[  1  31  17 -18  29 -27  25 -18  13 -55 -56  27  -4  78 -68 -14  32 -24
  12  21 -15  -9  24 -39  14 -12   7   0 -11   6 -15 -15  36 -25  11   3
  11   9  26 -15  32] -> A
[ -4 -18 -13   3   9 -27 -34 -17 -31 -28 -11 -20  15  -9  11  -9  17 -23
  12  -3  22 -38   4 -58 -31  26  13  36  37  21 -35  -4 -33  11  16  25
  -7  -1  26 -16  51] -> C
[  7   4  -2  22  23 -42  27 -53  26  -6  11  82  23 -27 -66  13  35  12
 -60  -4  44   5 -20   4 -47  -3   5 -39 -12 -18  24 -48 -25 -15  -4  -8
  39  18  58 -16   1] -> Q
[ 26   7  27   7  -4  -5  19 -62 -17 -32  -8  14 -21   0 -23  -7 -35  23
 -54  -5  57  22  41  12 -16   8  32   9  13  -8  31 -27 -44 -27  17 -17
  13  37  22  -6  26] -> D
[-12 -27  -5  10  -9  -4 -60 -24 -16  28 -15  -5   3 -16  21  -6  19 -36
  -5  22   9 -40 -25  -8  13  -2  -6  11  46  -8  -1  21  10  11  20 -25
 -43  10  16  15  -5] -> N
[  0 -28  30  26 -29  41  25 -24 -40  19 -58 -32  -8 -17  30 -29 -34   9
 -34  19  67 -20   7  46   0  -6  38  29  -8 -23 -23 -21 -35  -6  15 -27
 -17  35  -9  35  -6] -> Q
[-44  -6  10  -5   8  11  27  27   4  -1  23   5   4 -70 -22 -33 -23   9
  31  15 -12  17  31  10   3   0  14   6 -10  -8 -21   2   0  36   5 -11
  15  10  -2   1  32] -> D
[ 62  56  36 -22 -25 -21  26  -1 -36  18 -62  10  -2 -26 -21  -6  21 -19
 -39  41  -2  21  26 -24  34   4  -4 -23  57   1  16  -8 -54  -3  15  17
  45  39  36  12   2] -> D
[  6  58  -1 -10 -45  21  48 -22 -56 -17 -61  -2 -14 -26  20 -47  11 -19
 -11  -6   8 -32  -9 -19 -19 -17 -15 -24  10 -42  28  -2  30 -10  11 -38
 -35 -44   1 -18  21] -> P
[ 25 -34  59  -6 -11 -40  23 -33 -40   2  19  21  33 -58  25  -8 -17  23
   5  16  57 -49 -19  -6  -9 -20  11  -3  16  -1 -59   4 -80  26 -37   3
 -13  15  12   8  -1] -> N
[ 26   4  58   8  11 -58  -6 -13 -26 -48  -1  -8 -14   5  26 -19   4  -6
 -22 -36   1  17   9  12  31  24  -8  36 -24 -16   9 -30 -41 -17   5  32
 -11 -33 -34 -16 -27] -> W
[-39 -15 -11  13  27  13 -10 -16  -9   4  18  -9  -1  -6  34   1  22 -20
 -21  -6 -46 -62 -28 -16 -26  -2 -15 -27   1 -24  18   1  33   1  22 -13
 -40  30  29   2  31] -> A
[-26  13   0 -21  27  13 -11  29  23  -4 -25   1 -11 -11 -17  14  16 -10
   7   5   5  29 -23   2  10 -13 -31 -10 -21  -6   9 -13  26 -17   7   3
  41  -6  13  -6  15] -> A
[ 18  13  13 -14  22 -16  17 -18  15   6  -2 -26 -11 -35  -5   1   8  -7
 -30  33 -20  15   4   2   0  -2  10 -17  -7  18   0  21   8  25  14  13
   9 -41  -1  19  -2] -> A
[  9  32  27  12 -28  28  17 -77 -14 -22 -15  27 -35  18 -55 -58 -10  -7
 -34  22  23  26  41   2 -11 -14  29 -16 -16  24 -29 -58 -31   2  28 -37
  19  18  11   7 -11] -> D
[ 46 -40  35 -19  13 -18  25 -26  17 -35 -52  -1 -19 -18  58  28 -23   8
  40 -14 -13 -42  21   5 -10  17  13  18 -11 -20 -21  16 -65 -20  -6  28
  -1 -32  25   3 -38] -> H
[-34 -29  16  -2  -2 -10 -32 -10  -1 -22 -36   4 -19   8  32 -34  -4 -24
  -8  27  69  37 -10 -26 -29  14  11   8 -27 -40 -19  13  -7   8  41 -32
  24  14   6   2   5] -> H
[-11 -50  10  -2  29  -4  -1 -43  -1 -39  -4  13 -19   7  70 -19 -14 -12
 -57   5  11  21   9 -59 -27  24  -8   4 -42 -29 -39   5 -39 -28  16   3
 -28   8 -18  11  48] -> D
[  1 -17  21  -7  25  23 -16  10   6  -3  23   6  13  51   5  53 -29  -5
   8  -6 -15 -11  36 -12   8  -3  21  13  -7  19  21  16  12  -3 -19  21
  -9  35  15   2  32] -> W
[-31 -66  27  24  -1  19  -9  -9 -27 -30   5  -4 -11  42  59 -32 -45 -24
 -32   0  -4  39  26 -31 -16  15  16 -24 -18  41 -33   9 -13  37 -27   6
  -9   9 -30   8  63] -> D
[ 13 -10  27 -13  11  -3 -35 -19  16   1   2  25  -6  21  14  12   0  -3
   2  -1   7 -15  10  -3   1   3  10 -46  -8  30  24  18  12 -10 -13   0
  -1   8  25   9  13] -> A
[ 12  11   1  -3  12  25 -23  -3  36  14  20  35  -8  -1  23  -1 -17  19
  -5 -33  17  46  32   2  20  15  18 -36  -3  48  24  17 -34 -22 -14  15
  -7  31   5  20  49] -> D
[  0 -69  13  32 -29  37   5  27  -6 -52  -5  20 -18   4  12  21 -32  12
  -7   5  28   2  17 -46 -18  -9   2  14 -34 -47  -4 -20 -32   1 -42 -18
 -32   3 -21 -20  15] -> W
[ 21 -63  20 -10 -15  36  34 -31 -15 -16 -24  14 -10  -5  81  -8 -14 -30
 -17 -12   3 -21  10 -19  -6 -17  14 -13  -7  11 -22 -18 -77  14 -41   6
   2 -14   6  23 -10] -> N
[ 30  43  -2  18 -15 -33   0 -22 -25  -4   5  26  -4 -32 -19  26 -11 -17
  30  -6 -38 -22   7 -28   2  -3  16  27  41   8   0 -36 -36 -29 -35   9
 -28  36  -6 -24  31] -> W
[  8  19  -5 -12 -13  23   1   7 -17  -4  23 -25   2 -47 -39  35 -13   5
  -7  20  -7  20  14 -43 -21 -10 -22  10 -10  18 -35  13   5 -11   3   6
  14 -49   4  10  23] -> D
[  7 -10  53  18 -24  -4   0 -32 -66  -8 -48 -13   7 -42  28  10 -33 -18
  34  13   0 -23   7  15  -3 -18   9  -3  34  11 -15 -22 -21  21 -16 -11
   3 -47  19  -2   7] -> N
[-10  15  13 -27  39   5   1   3  11 -40 -14   2  -6  53  17 -10  -8  12
   5  -3  43 -12 -10 -42 -23  33   9 -19 -52  -3 -54  54  -8 -34  32  22
 -34   9   7 -18  45] -> H
[ 24 -27  -3   2  18  21   6  -6  25   0  -5   2   7   3  16  62   2  17
   0  16  -6 -18   0  -8 -13 -12   5 -30   4  20  10  38  25   5   7   4
 -22 -25  41  15   4] -> A
[ -6 -22  21  13  13  -9 -13 -18 -18 -41   4  -6   0 -14  13 -10  -3   5
 -35  18  31  16  23 -29 -20  13  16 -18  18 -21  11   9 -20  48  48   3
  -1  19   8 -30  35] -> C
[ 12 -13  18  -3 -11  40  -9  36  12   9   4  26  16  50  67   9 -24  -4
  19 -13  14  31  10  -1  29   1  19 -21  -8   7  25  38 -10   6 -23  -2
  15  41  25  -4 -20] -> H
[ 15 -21  21  -2   6  16  -7 -10  19 -32  39  24 -11  34  12  28 -17  -2
  -9 -36 -11 -11  36   1  -3  -1  13 -27 -36  -1  38   0   2 -12 -17  17
  -2  34  -3 -12  -4] -> Q
[  5 -35   8  11  11 -24 -19 -25 -27 -31 -35   7 -11  21 -29   8  22  26
 -21  47  30  -9  -5 -34 -17  -4 -39 -15  45 -16 -28 -17  -2  24  56  -6
 -22  60  17 -25  28] -> P
[ -17   68   41   -3   13  -20   19  -14   25  -24  -69   15  -39  -39
 -114  -64   -6   11   25    7   14   13  -19   16    6   26   12  -32
   20   14   -3  -13  -19   22  -35    9   15  -14   14  -60   41] -> P
[ -5  -5  42  17  22   5  -4 -80   1  16  10  11   2 -15  23   5 -32  19
 -37 -37  14 -32  -5  46 -17 -26   7 -20   6  -2  41 -18 -44  -2 -34  -8
 -13  11  29  17  37] -> N
[  4  -9   1  54   2 -18 -50  12  -9 -34  12   1   9  32  13 -36  15 -19
 -12 -11  21 -14  11 -18   3  11  20 -16  -5 -26  20 -14  31  54  10  25
 -41  44 -14 -30  19] -> Q
[ -4 -35  13  12 -19  23 -14  -4  -1  -2  39  21  -2  23  -4  11 -24 -12
 -10 -10  -1  -5  21  -6  -8 -15  18   5 -20  24  11 -13  -6  12 -45 -11
  -8   8 -11   7   0] -> W
[  4   5  13 -28  10  21 -10   9  14   8  39  -3  -3 -23   9  -3  -5 -10
 -23   5  15  -9   9  -8  13  -1  17 -26  24  53  42  27  -9  16 -38  14
 -30  28   6   1  32] -> C
[-10 -44  -2 -13 -20 -36   8 -32 -18 -19  -5   3 -15 -32  35 -23   6 -37
 -42  14  26 -35 -36 -21 -37  -3   1   8  21 -36   4  12 -16  19  -2 -21
 -14   1 -17 -18 -13] -> C
[-33 -11  -5   4  28  39 -37  18  -7 -10 -52 -22  -8 -40  49 -17 -13 -11
  -3  23  59  35 -11 -20  -3  23  10 -12  17   8 -18  23  -4  27  42  -4
  -3  18  23  -8  83] -> A
[ 25   9  14  22  -8 -31  -6  10 -44 -14 -54  22  12   9  -4 -37  21  -2
  18  11 -27 -79  15 -48   0  37  16 -51 -17 -22 -31 -13  -1 -37 -21  18
 -44 -32  -6 -15  41] -> A
[-16  -3  -6  16  30   8 -57   7  18 -13   4  19   1 -47  38 -15 -16   1
  52  -3 -16 -16  22 -31   3  51  18 -12  19   3 -10  40 -20   2  16   2
 -55  27  29 -28  56] -> H
[  7  12  10  -1 -17 -17   7   2  -9  22   2 -16  -4 -30   6  20  21 -24
 -19  43 -29   1 -19 -41 -20  17   4 -18  12 -10   8  47   0  -3  17 -17
  -9 -16  30  19 -26] -> H
[  2  37   7  -9  -9 -12  22 -12   4  -4 -15  16 -13  -5  12  32 -10 -22
  41  16 -20  13 -10 -14 -26  11  31 -41   3  10   1  59  29 -13  29 -19
 -10 -25  20 -10  -9] -> H
[ 31  26  27 -20  -1 -42  -4 -63 -31 -51  18  38 -17 -13 -58 -43  22  -3
 -29  -3  31 -43  24   1  -8  12   2 -58  40  55 -10  -2 -37  21  39  -4
 -32  -5  17 -36  15] -> N
[ 22 -24 -11   4 -24  -8 -15  -7  -5 -50 -15  41 -23  -3  17  10  -6 -33
  -5 -11  40  48  10  -9   5   2  13 -14  17   8  -5  -6 -11   6  29  -2
  20  33 -30 -38 -12] -> Q
[-25  24  -5  21   6   9 -44 -28  -3 -33  -5 -12   2  60  -3 -54   8 -18
   2 -26  26   9  25 -23   2   8  13  27 -22  15  11   4  21   5  10 -13
 -37 -42  10  -2  52] -> N
[ -2  11   2 -14  13   0  -5  -8  37  -3  -7  18 -11  14  16  -1   0 -11
  33 -17   6  -2  23  20 -12   6  11  -6 -26  38  29  12  11   6 -12  10
  -2   5  26   8  18] -> Q
[-17  -3  -7 -11  20  36  -7   8   0   6 -54 -25   3 -13  16 -14 -33   6
  -9   1  38  -8 -23  -3 -14   7  -3   2   2  21 -47  19 -33  15 -21  31
   1 -20 -11 -19  68] -> C
[ 16  37  14 -25 -12 -58  32   0  -2 -12  57  45  11 -56  21  29  14  21
  36 -35  16  43 -15   4  -8 -27 -28  12 -16  11 -11   6 -38  -6  15   1
  19 -18 -15  -6 -16] -> W
[-10 -27   7  -6  -4   5 -18 -16 -15 -31  23 -18  -6 -39  -4 -15 -19 -22
 -11  19  34 -17  19 -46  -8  -2  26  24  11   6 -38  34  20  10  14 -10
 -52   5 -20  13  38] -> D
[ -8 -43  52   0  12  -4 -17 -19 -26 -16  -9  -5   6 -16  52  -2  -3 -20
 -40  19  37 -10  -8 -27   5   7  18 -14  11 -11   6  16 -11  -2   3  -2
 -35  12   1   7  18] -> C
[ 20 -25  39  29  -1  -3   2 -42 -30 -14 -36  45  -4 -25  -5  32 -30  14
  -1   0  33  -9  18  37 -15 -37  19 -36   1 -10 -19 -72 -27   8   9   4
  12   7 -16  -1   5] -> W
[ -6 -35  13 -14   7  66  -7   8  -4  -8 -14   3 -19   3  23   4 -23 -21
 -10  10  12  18   8 -25  17  14  14 -25  14  47  21  -3   6 -10 -50  -1
 -20  12  13  -5  28] -> P
[  3 -19  18   3  -6  -4 -26 -24  19 -46  -9  15  -1  34 -13 -31   2 -27
  11 -26  22 -23  24 -34   0  17  25  21 -19  27 -29  28  -8   7 -20   9
 -22  -6   6  -8  18] -> Q
[-28 -34 -12   7 -17 -16 -24   7 -26  -9 -18  18   5  48  27 -18  -5 -18
  29 -14   4 -23  10 -32 -32  19   3  11  -8  19 -43  24 -11  18  10  -5
 -15   1 -13  -4  55] -> W
[ 12  23   0 -13  29   4 -28 -43  49   6 -28  16 -19 -23   0 -17   2 -10
  -3  22  14  -6  -8  19  10   5  17 -22   9   4 -21  49   9  14  57  -7
 -36  -4  11   0 -23] -> H
[ 62  13   4  -5  -9 -12  22   9 -56   2 -16  29  35  -4  19   6 -10   7
 -18  -9 -12  13  26  16  18   3 -16 -13  13  29 -44 -34 -64  28   8  46
  55 -31 -13 -30 -18] -> W
[ 20  -6 -17 -30   0  -3   1  11  15  -8 -21  12   0 -31 -44  27  35 -11
  14  32   3 -35   0 -37 -20  -2  -6 -39   4  46 -30  37  29   0   9   4
  -7 -68  27  13   9] -> A
[ -5  19 -24   3   8  -5 -33  -7 -27  31 -11  -8  10 -23  64  -1 -10 -11
  14  33  14   7   2 -27 -18  15  12   2  10   8 -22  23   5 -22  34 -12
 -38  23   1  23  51] -> H
[ 41  -4  29 -14   0  13 -31 -52 -19   1 -20  19  13 -17   5 -25 -36 -33
 -15 -24 -12 -81  56  43  38   6  46  -5   6  -6  -3   2   9 -13  -7  16
 -13  -2 -24  -8 -20] -> Q
[  2 -26  20   0   7  43  -2 -11  60 -37  24  37 -23  24  11   5 -19   6
   9 -15  -5  28  30 -22  17 -18  24 -33 -31  33  16  25   0   1 -41 -14
 -24   7   0   4  21] -> A
[-17 -66  -3   4   1  26 -37  22 -13  -1 -31   2   2  14  55  -4 -13 -30
 -70 -19  21  -5   8 -16   4   3  -8 -10 -17 -38  16  32  12   8  -1   3
 -20 -24 -48  16  44] -> W
[ -8   6 -30  31  12  -5 -20  -5  12 -18  68  -1 -39 -56  46   1 -28  -5
   5  11 -40  65  13  -1  -1   8  14   6 -11 -30  29 -37  -3  -5  15 -12
 -31  45 -52 -28  -9] -> H
[ 11  22   2 -13  17  -8  24  -9  33   4 -29  -8  -8 -45 -35  13  30 -16
  -3  31 -46 -17 -16 -33 -15 -11  -5 -47   5  25 -29  43  12  35   4  18
  -2 -60  21  15  19] -> A
[-16  19  -2  10  -9   8   3  25 -21   4  -6  -3  12  -5   1  15   1   2
  48 -17 -20  22  11  -8  11 -13  -7  12 -12 -11  -3 -24 -10 -19  -6   4
  25 -23  -2   0  23] -> N
[-21 -10  10  14  -6 -12 -55  -4 -32 -27 -16   4  21   6  -9 -74  17 -15
 -11  22  74  -2  27 -37  16  10  20  27  32  11 -16  -7  -3  28  22 -19
 -30  31   2 -10  58] -> C
[ 26   6 -18  17 -20 -12  17   1   8  -4  13   3 -15 -51 -47 -78  32   1
 -72  -2  46 -21  -2 -14 -29  -7  -3 -14 -40  -4 -12 -68 -64  33 -56  27
   2   3 -30  10   9] -> Q
[ 34 -17  11  29  10 -24   9 -44  15 -37 -56  35 -11 -49 -58 -26   4  -6
   2  -7  -8 -42  22 -14  24  16  37   8  31 -17 -45 -34 -44 -23 -10  21
 -34 -16  -1 -11  -1] -> D
[  6  21  24  20   5   0  27  24   2 -28  10   6  16 -12 -82 -14  -2  35
  15  -8   1   2  59  10  12 -15  32 -23 -17  -7  -2 -20   5  16   4  13
  16 -17  -4   1  13] -> H
[ 10 -93  -5  23  -4  -5 -70 -12  -3  28 -32  22  15 -11  35 -31 -10   4
 -47   6  28  13   3 -47   9  53  11  -1  26 -21 -32  20 -62   9 -31  10
  16   7 -17  -1  29] -> P
[  3  13   3   5   9   5  51 -28 -18 -27  84  67  26 -64 -15   1  23   3
 -45 -41 -16 -40  -6 -14   3 -24  13 -64  -4 -24   1 -14   3 -56  12 -23
 -56  11 -10  -7 -16] -> H
